In the rows, 128 means zero.
144	145	112	137	171	144	129	104	129	149	164	129	134	133	132	113	135	106	163	147	108	167	150	129	145	96	161	170	155	110	130	119 -> tegi
128	132	71	134	138	69	130	85	138	150	135	126	110	109	130	136	155	153	93	150	95	129	136	132	130	139	141	118	169	141	139	96 -> nulaf
135	140	63	133	138	69	134	85	137	155	131	124	106	102	132	139	166	146	90	151	91	124	135	113	140	151	150	114	177	128	134	99 -> logud
124	138	148	112	175	138	157	107	116	139	135	122	133	119	122	95	126	119	121	122	141	137	117	135	166	113	152	137	145	92	136	115 -> bag
143	157	112	134	177	135	139	113	123	150	188	126	115	112	120	105	136	116	145	161	108	166	145	142	155	97	148	164	166	126	138	113 -> nulaf
120	138	137	109	177	131	155	100	129	138	132	115	128	118	120	108	127	130	134	123	145	133	112	146	155	119	172	135	136	90	126	116 -> tegi
148	154	121	127	178	142	146	122	113	145	180	127	114	110	123	96	145	100	145	162	102	158	142	118	168	96	157	164	174	113	135	118 -> logud
126	140	76	141	134	83	131	72	160	138	120	122	114	124	134	131	149	165	82	168	109	137	136	121	129	130	138	135	164	129	134	89 -> gasa
138	150	111	127	109	128	152	105	145	172	157	117	85	90	100	121	136	139	203	132	146	149	152	157	101	166	132	91	98	114	128	110 -> logud
107	132	60	151	141	64	136	87	156	164	103	123	115	97	131	136	157	168	100	159	96	112	132	123	124	137	130	133	179	141	129	82 -> nuvi
88	114	152	111	159	146	154	96	138	130	117	111	150	123	114	101	96	141	123	131	176	130	88	154	154	92	151	152	129	82	115	111 -> muru
121	134	129	130	96	141	164	115	141	171	153	117	84	93	105	110	124	143	216	124	164	145	144	162	95	155	122	92	95	127	131	113 -> muru
123	122	117	135	143	143	159	131	133	162	155	125	129	108	126	107	148	122	148	145	128	141	124	113	136	103	138	146	158	131	133	98 -> muru
104	126	148	107	97	169	156	125	123	151	132	129	85	126	102	89	120	144	231	128	181	151	114	153	120	113	121	127	89	114	131	127 -> muru
110	129	115	124	100	139	159	108	158	167	166	119	105	110	95	123	127	143	242	132	165	157	134	168	86	155	122	100	79	103	114	85 -> tuz
127	131	109	107	157	120	159	130	109	158	141	117	114	95	122	105	144	139	80	122	97	118	134	115	161	117	110	100	182	161	174	142 -> foz
131	131	65	123	136	93	138	76	144	154	111	123	116	113	138	128	150	164	83	146	105	121	125	110	147	114	143	145	175	136	127	99 -> tuz
140	152	115	134	180	140	146	126	121	148	185	128	116	102	124	102	136	114	155	163	107	148	138	128	158	98	147	165	172	119	136	116 -> nuvi
108	125	115	123	100	145	169	113	157	172	164	117	100	108	94	117	131	142	240	136	165	154	136	162	88	151	121	102	79	106	111	82 -> tuz
138	127	97	96	158	126	160	123	88	146	151	118	100	97	110	98	154	133	89	130	90	106	139	100	163	125	127	103	170	140	145	139 -> logud
137	119	103	102	169	123	160	129	103	131	155	122	112	103	106	96	137	143	78	125	94	114	117	102	162	119	136	111	171	148	154	138 -> fubeb
138	161	110	153	193	134	146	113	133	158	150	119	134	111	132	122	134	109	149	138	104	153	138	132	151	117	162	168	172	134	143	136 -> tegi
140	113	98	92	142	133	170	124	98	141	155	118	116	104	111	100	152	140	94	132	95	106	138	99	151	118	119	95	162	141	145	125 -> tuz
149	131	101	100	159	127	150	123	93	132	147	123	112	106	113	103	149	138	98	124	93	108	139	107	149	124	131	95	163	144	153	152 -> tegi
114	129	149	114	98	164	156	116	128	141	143	126	81	131	102	98	126	136	228	138	176	155	119	156	114	126	124	116	95	108	126	109 -> gasa
136	164	114	152	187	138	149	117	133	164	157	115	136	110	128	122	133	110	134	140	103	161	143	136	148	117	144	173	163	138	144	130 -> nulaf
127	117	109	140	158	137	154	136	138	159	159	124	123	122	125	111	148	116	149	146	111	150	126	109	137	110	144	158	162	141	133	99 -> fubeb
135	119	105	91	150	135	165	126	89	146	148	122	93	102	105	94	149	136	99	133	93	109	135	104	158	116	118	108	161	143	157	141 -> foz
133	121	98	101	151	126	157	126	100	143	153	122	111	96	112	102	145	145	98	133	97	104	138	106	147	121	112	106	168	143	146	131 -> nuvi
124	133	62	130	136	84	135	80	142	163	104	128	105	110	129	136	153	164	83	151	99	122	128	113	141	129	141	147	170	140	134	105 -> foz
127	156	161	113	167	154	146	111	120	133	112	112	132	121	131	114	115	136	129	114	153	143	97	155	163	114	164	161	136	90	117	139 -> Nunoz
144	152	105	138	184	138	139	117	122	155	186	126	114	96	124	107	137	116	151	159	103	145	139	128	156	98	142	168	180	124	138	115 -> nuvi
106	125	150	107	99	163	156	117	124	150	135	129	77	123	97	82	123	141	227	131	177	154	115	152	123	110	121	122	95	108	137	120 -> muru
144	130	119	104	157	136	149	112	95	118	153	126	107	115	113	93	130	139	77	132	102	119	128	109	168	106	129	118	177	142	155	139 -> gasa
141	144	111	135	160	142	143	118	128	159	173	123	134	126	126	117	139	107	152	143	105	167	151	133	138	110	146	158	142	117	130	110 -> nulaf
141	126	107	105	159	133	162	134	88	142	149	127	115	102	116	95	151	133	93	123	101	106	135	99	155	124	111	100	172	155	155	141 -> bag
107	146	100	108	177	140	143	122	124	144	142	112	127	106	138	113	126	156	96	137	126	120	125	123	157	105	109	146	166	146	142	150 -> nuvi
142	162	122	151	176	153	151	115	131	157	156	114	128	118	141	120	131	110	130	141	113	157	138	126	160	111	150	173	175	135	142	129 -> gasa
136	136	66	138	146	70	138	85	145	159	127	121	105	97	135	143	159	147	80	151	89	119	130	118	140	147	141	122	183	141	151	106 -> foz
136	131	108	141	161	140	152	130	128	162	156	132	132	114	124	106	152	114	148	150	116	145	134	110	137	109	131	151	163	135	136	100 -> bag
131	136	102	113	166	114	135	120	111	141	150	120	127	105	128	115	139	142	90	118	103	119	139	123	152	118	119	98	183	161	162	147 -> tegi
117	146	144	114	170	149	145	110	133	130	115	109	134	121	134	114	113	135	136	122	156	125	98	152	158	115	149	168	139	91	113	134 -> nuvi
119	139	149	108	165	127	162	105	124	139	136	118	131	116	121	109	124	132	105	127	135	145	108	138	163	118	173	136	141	83	131	109 -> Nunoz
131	125	111	133	151	130	153	123	144	153	153	120	134	121	125	108	147	123	143	149	111	152	145	121	140	98	138	164	157	118	131	92 -> lubi
135	143	120	130	109	121	157	111	152	163	158	113	87	92	97	117	130	147	208	126	146	146	157	169	96	157	120	99	99	122	138	105 -> lubi
128	128	103	98	164	127	161	129	100	133	154	123	119	104	102	96	140	138	75	135	97	115	128	101	168	121	131	112	165	137	141	138 -> logud
125	145	153	105	171	137	153	101	127	136	131	114	127	121	131	106	125	131	107	128	138	149	109	139	166	109	171	146	135	77	132	117 -> Nunoz
119	139	66	151	147	64	134	81	150	152	99	126	111	107	130	133	163	161	109	154	93	120	136	125	123	138	151	128	174	139	126	91 -> tegi
131	148	154	115	152	157	153	113	122	124	109	108	129	134	138	114	120	131	133	114	159	127	97	150	162	119	162	156	141	95	113	132 -> gasa
146	124	109	102	160	134	152	119	86	141	149	129	103	99	114	90	149	131	101	123	105	108	132	102	156	112	110	107	176	150	157	137 -> bag
121	127	118	124	100	153	144	107	147	169	158	125	84	117	97	108	125	151	229	143	161	154	147	164	96	125	124	106	81	113	123	88 -> gasa
129	129	71	128	141	80	138	79	161	142	118	118	125	118	136	127	159	163	75	168	97	128	140	112	133	125	137	128	160	127	137	86 -> tuz
135	128	106	97	159	125	161	122	96	137	145	128	108	97	106	98	138	140	78	130	92	115	123	106	167	116	126	113	175	146	161	147 -> foz
132	155	150	102	162	156	161	117	123	130	112	105	130	128	138	110	126	132	136	112	152	127	101	146	170	118	159	156	136	97	122	142 -> tuz
115	148	153	114	171	153	146	110	122	127	114	119	141	128	134	107	115	129	141	118	168	136	98	152	158	114	149	160	134	91	113	134 -> bag
137	151	109	137	178	137	144	117	128	157	182	128	116	100	128	103	137	116	157	164	108	153	141	129	154	94	147	170	176	119	137	107 -> nuvi
109	143	144	116	144	150	162	139	130	139	101	108	164	122	133	135	132	131	135	118	165	127	94	143	145	146	150	139	133	104	105	138 -> logud
138	131	105	100	159	116	160	127	105	125	150	122	117	104	107	95	133	146	78	125	93	115	137	111	166	111	129	121	168	143	157	140 -> lubi
105	144	110	115	168	134	151	124	121	145	135	112	139	117	138	119	125	156	79	137	115	139	129	124	156	114	128	140	161	145	134	149 -> Nunoz
145	144	117	140	155	155	136	105	128	158	167	123	123	133	137	117	139	106	158	143	114	167	144	126	149	102	148	167	160	114	134	107 -> gasa
105	143	144	123	149	144	150	129	140	140	99	111	168	115	145	140	119	146	128	121	169	120	99	153	139	133	141	149	140	109	107	133 -> nuvi
145	159	106	135	189	143	137	113	128	155	178	122	113	103	133	106	136	118	149	165	107	150	141	129	159	92	145	180	176	123	141	124 -> nuvi
138	129	104	104	176	121	152	119	99	129	156	126	118	99	104	99	137	140	91	124	97	110	126	114	159	118	137	103	175	144	152	143 -> tegi
125	136	67	128	136	85	133	78	141	160	108	130	102	111	134	130	148	163	81	152	101	129	130	115	148	121	143	151	177	144	139	108 -> foz
133	133	97	137	163	132	147	118	142	163	163	126	129	104	126	113	145	125	142	158	111	142	133	115	138	103	135	159	169	126	137	96 -> nuvi
115	141	154	124	133	150	157	123	133	132	96	109	157	130	146	138	125	138	129	115	171	128	94	150	142	137	152	137	141	107	111	127 -> gasa
120	133	143	105	163	133	174	115	125	148	124	115	117	117	118	102	132	122	121	127	132	128	114	133	163	118	164	142	134	94	138	113 -> foz
128	142	130	131	113	134	151	110	149	167	168	120	88	94	102	121	119	147	199	135	151	163	145	167	96	157	130	90	92	122	137	112 -> Nunoz
105	138	141	121	152	143	154	127	134	142	105	109	157	112	137	135	121	141	141	118	165	116	95	153	138	134	141	145	140	106	109	128 -> nuvi
122	121	118	124	113	142	137	120	148	173	161	125	93	111	98	111	126	148	222	135	149	157	149	160	92	128	127	105	80	118	126	94 -> fubeb
139	144	113	132	157	148	141	115	135	157	162	119	127	134	130	108	134	112	161	141	109	170	157	128	149	92	141	183	145	109	134	114 -> lubi
135	148	119	132	165	149	141	111	127	157	174	123	125	129	129	107	132	108	154	146	111	176	152	134	146	99	142	169	145	118	135	118 -> nulaf
125	141	141	114	175	146	151	116	127	130	113	108	133	124	130	116	119	135	125	110	150	128	89	144	161	123	167	164	141	101	112	135 -> fubeb
96	120	140	108	161	133	160	104	139	128	126	110	145	125	102	108	104	139	121	132	163	131	91	159	145	111	151	141	118	87	113	106 -> nulaf
101	136	138	127	146	138	160	138	139	149	105	109	166	109	142	141	126	141	138	117	161	118	98	152	135	145	141	133	144	115	111	127 -> nuvi
---
144	131	171	125	141	111	131	129	111	143	149	133	173	109	169	119	140	161	105	127	144	89	160	148	142	119	114	123	140	146	148	132 -> Logag
146	112	104	125	136	125	114	120	138	161	122	116	132	136	161	124	106	140	131	133	117	116	114	134	135	104	84	149	160	142	106	132 -> Logag
110	239	163	143	172	83	138	85	101	100	125	138	166	101	160	118	218	141	123	115	138	137	120	66	135	135	134	157	132	157	175	104 -> bugi
93	75	78	109	104	146	107	124	141	135	132	110	125	160	129	92	123	70	157	129	155	86	108	180	152	144	169	137	109	121	94	146 -> reg
148	175	112	123	149	116	186	106	116	108	138	156	98	106	151	144	133	160	111	166	120	224	92	96	125	92	100	116	108	132	95	113 -> vagu
105	146	89	124	131	135	143	117	167	97	121	149	124	107	63	118	137	90	130	116	133	161	99	118	138	161	135	112	82	102	121	136 -> Teni
123	170	141	143	135	127	97	142	100	105	131	128	115	139	82	108	121	142	172	138	128	119	148	95	124	126	175	162	144	143	185	132 -> Lib
151	61	132	108	152	107	141	79	139	149	141	134	142	118	161	131	85	155	134	142	160	119	104	130	127	108	64	151	128	119	119	154 -> Teni
133	163	122	122	123	108	163	117	114	131	127	172	146	151	167	115	153	129	136	135	133	155	131	129	135	144	85	117	133	123	133	131 -> Fas
131	135	101	93	110	110	142	160	139	94	110	122	100	103	102	150	143	132	126	158	112	182	67	88	107	99	97	126	106	123	127	102 -> vagu
130	184	143	126	116	93	152	157	125	137	116	150	124	141	121	134	195	112	105	109	131	161	125	128	128	173	145	94	114	115	132	129 -> Teni
97	153	134	125	108	133	65	101	132	154	126	98	139	149	60	72	115	100	150	108	142	109	138	129	162	158	175	147	99	133	129	162 -> vagu
133	93	83	100	125	107	131	123	129	108	142	118	108	142	91	98	70	89	193	141	137	147	86	92	95	141	117	156	94	125	118	153 -> vagu
98	162	151	98	118	84	140	149	129	104	133	121	134	145	83	101	149	110	158	149	128	160	95	128	126	150	124	110	92	98	151	116 -> vagu
151	122	176	129	103	143	110	95	144	150	111	132	126	102	95	121	117	133	102	140	129	154	137	113	156	127	130	130	112	150	120	156 -> Fas
132	112	121	112	98	125	160	130	115	134	143	150	146	129	107	109	110	122	143	130	128	180	120	116	137	141	106	129	86	128	115	187 -> Fas
114	113	73	86	116	109	199	215	126	118	169	141	145	148	81	108	91	100	181	213	139	161	161	135	117	141	144	95	107	117	150	167 -> Fas
71	122	180	76	114	112	79	84	134	132	171	99	147	134	149	90	150	77	152	132	144	71	65	154	121	103	98	125	109	118	132	91 -> vagu
112	162	133	120	114	134	141	126	99	98	112	129	129	150	108	91	157	63	177	140	139	164	93	136	122	135	140	154	112	102	112	114 -> reg
169	106	153	114	105	129	142	110	148	158	109	116	142	111	80	113	115	117	152	188	143	168	120	111	161	118	99	142	123	134	104	176 -> Lib
79	169	138	81	108	102	157	120	135	89	109	135	130	137	126	101	196	105	141	154	120	145	77	129	155	128	156	148	136	133	141	112 -> Fas
117	148	102	124	104	114	160	145	100	122	109	136	157	141	68	92	100	108	176	119	123	172	135	139	143	148	139	145	106	116	111	170 -> vagu
107	196	117	98	147	136	146	78	109	106	151	151	124	131	148	104	176	108	149	98	109	167	79	108	109	110	104	158	139	122	112	130 -> fitu
128	78	129	153	157	135	114	58	134	140	141	122	151	123	182	128	92	127	140	138	160	66	123	129	114	111	92	149	141	131	117	116 -> Teni
141	105	182	141	132	122	116	146	146	116	94	122	84	161	57	138	124	120	126	151	129	120	114	172	111	175	151	104	142	97	110	66 -> Lib
116	128	104	123	107	117	163	207	134	110	122	122	111	150	94	119	133	129	134	167	129	160	136	188	166	128	192	110	131	153	124	137 -> fitu
105	124	154	100	112	102	135	175	160	102	109	91	91	142	14	113	94	127	155	163	134	132	113	114	124	174	165	92	109	134	152	118 -> bugi
122	153	107	97	159	104	158	107	113	125	142	124	149	128	198	119	165	145	138	155	136	113	106	118	127	100	110	165	167	152	124	117 -> Logag
97	121	190	125	162	134	95	50	125	161	163	121	127	133	158	126	104	124	149	120	118	110	98	135	112	94	116	140	132	130	134	127 -> bugi
131	129	111	93	125	113	153	122	127	106	159	135	131	131	134	86	152	28	172	165	135	144	84	87	97	135	129	156	104	120	116	134 -> Fas
101	73	95	70	138	128	125	142	123	96	191	115	124	116	73	90	55	94	182	140	166	95	116	147	105	115	131	135	96	127	134	142 -> reg
73	173	61	126	160	111	192	124	121	125	175	151	136	130	146	141	139	123	150	151	115	209	89	143	129	99	123	119	106	123	103	143 -> Teni
119	149	114	107	152	108	166	164	143	80	142	129	116	112	107	139	154	130	131	227	132	185	100	91	113	108	126	126	109	121	160	90 -> Fas
107	172	113	140	140	120	138	101	105	164	172	150	175	138	150	98	130	143	154	124	131	130	149	148	166	109	102	129	138	134	124	166 -> Lib
147	112	107	146	130	146	112	120	146	129	133	140	131	160	119	91	110	100	158	145	164	116	156	150	147	169	133	121	111	132	136	155 -> fitu
112	147	114	123	148	140	97	100	126	166	144	140	130	135	107	132	115	131	127	76	126	104	150	119	110	152	128	117	128	135	130	149 -> bugi
123	134	185	125	101	101	100	133	127	155	130	102	152	138	89	117	141	117	120	117	171	103	133	140	126	173	104	100	104	139	130	122 -> Teni
90	141	172	127	125	129	106	96	140	120	155	98	153	152	147	84	155	92	166	181	163	111	100	166	155	118	115	127	117	143	139	107 -> fitu
103	94	147	102	135	130	113	106	133	110	125	113	121	114	128	158	105	178	130	111	105	104	85	130	94	107	91	139	148	139	135	102 -> Logag
81	157	120	133	143	146	156	133	113	123	164	150	170	122	98	113	109	115	160	119	99	163	137	172	134	120	139	117	105	110	126	157 -> Logag
129	111	163	117	102	126	115	151	119	112	105	123	129	118	104	127	139	149	112	142	126	117	133	117	133	124	157	148	130	138	159	126 -> Fas
135	177	116	123	127	118	146	165	102	92	140	134	103	120	116	121	159	144	118	111	113	178	105	106	123	112	143	142	124	151	130	127 -> fitu
124	130	117	156	143	130	153	136	111	134	138	143	151	133	74	92	103	120	152	130	120	152	154	168	171	134	184	152	123	113	105	172 -> Lib
119	225	116	128	131	107	182	144	115	75	120	150	89	136	91	102	183	146	119	109	103	230	91	114	159	147	176	135	113	139	114	137 -> fitu
141	128	203	95	127	116	125	111	106	126	162	119	113	150	93	92	115	77	153	168	160	152	96	125	89	142	101	136	104	126	111	100 -> Fas
148	82	103	125	142	134	111	174	160	114	124	129	86	159	113	122	109	108	124	131	117	96	116	141	99	167	148	111	125	88	131	103 -> Logag
127	157	112	133	139	128	127	83	138	153	119	119	149	101	140	148	142	130	129	151	126	166	117	105	129	102	71	129	131	134	108	130 -> reg
138	127	106	158	149	112	143	106	106	87	91	162	129	127	126	118	125	93	133	91	139	132	116	172	132	148	164	168	127	137	88	92 -> vagu
92	194	173	142	129	112	131	99	136	117	150	124	170	127	115	83	165	132	136	124	128	147	125	142	172	142	114	108	108	127	147	140 -> fitu
130	57	165	96	125	127	94	65	135	158	124	110	132	85	142	157	84	150	118	90	117	80	111	142	108	83	90	149	162	151	108	138 -> reg
153	86	55	97	123	143	147	87	149	132	104	135	108	109	152	129	112	135	119	86	105	123	85	95	126	124	110	169	149	150	66	169 -> Logag
126	165	135	135	129	125	155	133	123	123	146	144	146	120	136	128	166	158	128	179	145	146	143	118	153	121	125	101	120	133	147	132 -> Lib
89	142	175	107	117	108	126	122	113	129	142	118	166	122	103	122	109	148	155	168	146	128	137	153	139	103	100	130	137	166	156	117 -> Fas
91	185	189	113	122	76	95	105	147	170	130	106	154	154	129	109	172	121	141	138	146	113	118	140	153	143	101	109	139	132	169	123 -> Teni
109	138	74	134	130	99	182	124	139	118	126	146	169	110	149	113	155	126	133	135	136	165	106	132	181	121	124	141	105	125	119	169 -> Teni
93	136	106	102	127	101	142	125	102	119	166	130	133	120	153	120	154	110	136	114	119	150	81	136	124	103	150	146	97	142	109	137 -> vagu
120	101	66	141	137	118	157	84	150	146	157	115	194	113	187	113	103	190	144	150	136	111	143	101	165	111	52	128	130	148	129	197 -> fitu
122	210	98	137	131	134	133	160	124	115	100	135	83	166	72	138	188	129	121	119	108	206	122	121	116	176	177	123	126	128	118	120 -> fitu
